Below are the code and all the weights of a small trained network. Each question names an input and a class and asks about switching units off, where a switched-off unit gives its printed mean instead of its output.

import numpy as np


def w(rows, s, z=0):
    codes = np.array(rows[::2]) - 128.0
    scale = np.full(codes.shape[1], s)
    scale[-1] = z or s
    return codes * scale


def norm(h):
    return h / np.sqrt((h * h).mean(-1, keepdims=True) + 1e-5)


def f(y):
    return y / 2 * (1 + np.tanh(0.7978845608 * (y + 0.044715 * y**3)))


def log_softmax(a):
    a = a - a.max(-1, keepdims=True)
    return a - np.log(np.exp(a).sum(-1, keepdims=True))


def net(x, mask):
    res = np.array(x, float).reshape(1, 2) / 4 @ E
    u = 0
    for l in range(2):
        y = f(norm(res) @ A[l][:, :-1].T + A[l][:, -1])
        res = res + np.where(mask[u : u + 9], y, B[l][:, -1]) @ B[l][:, :-1]
        u += 9
    return log_softmax(norm(res)[-1] @ U[:, :-1].T + U[:, -1])


A, B = {}, {}
E = w([
[132,62,216,187,239,177,157,109,59],'x0',
[37,121,56,221,102,253,165,134,159],'x1',
],0.0044)
A[0] = w([
[67,111,110,101,193,127,100,137,168,2],'0.n0',
[145,178,134,156,137,41,191,132,74,87],'0.n1',
[155,119,104,76,90,107,125,166,100,85],'0.n2',
[4,106,151,168,99,158,148,174,165,128],'0.n3',
[136,186,102,139,71,97,82,170,149,129],'0.n4',
[140,71,154,211,182,97,152,127,110,127],'0.n5',
[91,173,222,144,123,124,175,101,85,132],'0.n6',
[35,106,122,88,136,189,127,138,155,128],'0.n7',
[169,162,141,101,210,22,83,106,128,139],'0.n8',
],0.0037,0.0056)
B[0] = w([
[55,87,128,151,106,31,179,253,104,80],'0.n0',
[140,76,69,143,114,128,159,183,142,126],'0.n1',
[133,89,149,177,101,133,118,145,115,127],'0.n2',
[121,167,114,78,209,64,166,116,115,172],'0.n3',
[98,119,218,133,127,198,139,144,36,178],'0.n4',
[90,142,133,85,83,155,57,131,165,175],'0.n5',
[118,137,90,140,148,114,59,163,214,153],'0.n6',
[173,163,100,111,193,72,162,122,106,146],'0.n7',
[187,111,51,174,122,173,225,141,136,253],'0.n8',
],0.0054,0.0035)
A[1] = w([
[149,116,82,131,11,167,163,159,176,91],'1.n0',
[40,131,120,181,97,178,203,112,76,14],'1.n1',
[87,149,65,163,142,152,120,104,226,59],'1.n2',
[186,82,165,63,130,1,133,137,90,8],'1.n3',
[151,57,176,210,163,164,116,138,106,6],'1.n4',
[151,97,124,87,161,77,137,131,181,245],'1.n5',
[78,190,84,91,46,92,108,175,154,39],'1.n6',
[79,65,183,176,185,132,156,116,111,125],'1.n7',
[104,197,151,20,137,96,100,62,88,48],'1.n8',
],0.0066,0.0015)
B[1] = w([
[119,68,184,112,145,139,46,111,90,240],'1.n0',
[217,163,54,68,141,145,200,167,179,186],'1.n1',
[254,98,129,116,95,130,174,156,109,195],'1.n2',
[100,195,30,173,160,144,244,157,203,252],'1.n3',
[76,115,151,103,67,79,87,122,77,192],'1.n4',
[115,125,89,128,89,204,94,136,111,194],'1.n5',
[15,113,190,222,183,18,90,111,124,223],'1.n6',
[90,118,149,158,47,22,48,134,134,186],'1.n7',
[153,15,165,130,84,191,41,124,71,182],'1.n8',
],0.0055,0.0044)
U = w([
[182,162,21,164,145,109,246,156,172,212],'0',
[19,101,187,183,109,37,33,127,110,213],'1',
[207,69,137,85,105,218,68,115,73,194],'2',
[76,178,175,78,140,158,148,95,154,3],'3',
[96,165,166,93,157,163,134,112,152,6],'4',
[89,177,182,103,147,163,153,95,130,29],'5',
[94,170,172,79,149,156,140,107,154,10],'6',
],0.012,0.004)

Each question gives the input, the list of numbers given to net, and the class t.
The units are the neurons (one row each of A and B). Each row of codes is followed by its name. A weight is (code - 128) times the scale printed after its matrix; where a second scale follows, it is the last column's (A, B and U).
mask holds one flag per neuron, layer by layer. A switched-off neuron (its flag False) gives its mean, the last column of its row in B, instead of its output. The means were averaged over made-up inputs and are rounded, as every weight is.
A unit's drop is (log p(t) with every unit on - log p(t) with that unit switched off) / (log p(t) with every unit on - log p(t) with every unit switched off).
The circuit of an input: a set's keep is (log p(t) with only the set's units on - log p(t) with every unit switched off) / (log p(t) with every unit on - log p(t) with every unit switched off). Starting from the 12 units with the biggest drops (on a tie, the unit counted first), units are removed one at a time, each time the one whose removal leaves the highest keep (on an exact tie, the one counted first), for as long as the keep stays at least 0.8.
circuit, biggest first: the units of the circuit, biggest drop first
k most important neurons: the k neurons with the biggest drops, biggest first
k most important neurons of layer l: the k neurons of layer l with the biggest drops, biggest first
drop of u: that unit's drop, to one decimal
input [7,7], class 0: circuit, biggest first => 1.n1
input [1,0], class 2: 2 most important neurons of layer 1 => 1.n2, 1.n3
input [-3,1], class 2: 3 most important neurons => 1.n8, 0.n4, 0.n6
input [-3,3], class 2: 3 most important neurons of layer 0 => 0.n8, 0.n3, 0.n1
input [-7,6], class 1: 3 most important neurons => 0.n8, 1.n6, 1.n0
input [1,3], class 2: 4 most important neurons => 0.n8, 0.n3, 1.n3, 1.n8
input [-2,-4], class 0: 2 most important neurons => 1.n3, 1.n8
input [-1,3], class 2: 3 most important neurons => 0.n8, 0.n3, 1.n8
input [-2,0], class 2: 2 most important neurons => 0.n4, 1.n3
input [-7,5], class 1: 2 most important neurons => 1.n6, 0.n8
input [2,2], class 2: 2 most important neurons of layer 0 => 0.n8, 0.n4
input [7,-6], class 1: 3 most important neurons of layer 1 => 1.n4, 1.n7, 1.n1
input [-3,2], class 2: 2 most important neurons => 1.n8, 0.n8
input [5,-7], class 0: circuit, biggest first => 1.n3
input [0,3], class 2: 4 most important neurons => 0.n8, 0.n3, 1.n3, 1.n8
input [-8,-7], class 1: 2 most important neurons of layer 0 => 0.n3, 0.n7
input [5,-8], class 0: drop of 1.n3 => 0.5
input [-1,-2], class 2: drop of 0.n8 => 0.0
input [0,-2], class 2: drop of 1.n0 => 0.1
input [2,-4], class 0: most important neuron => 1.n8
input [-5,-6], class 0: drop of 1.n3 => 5.0
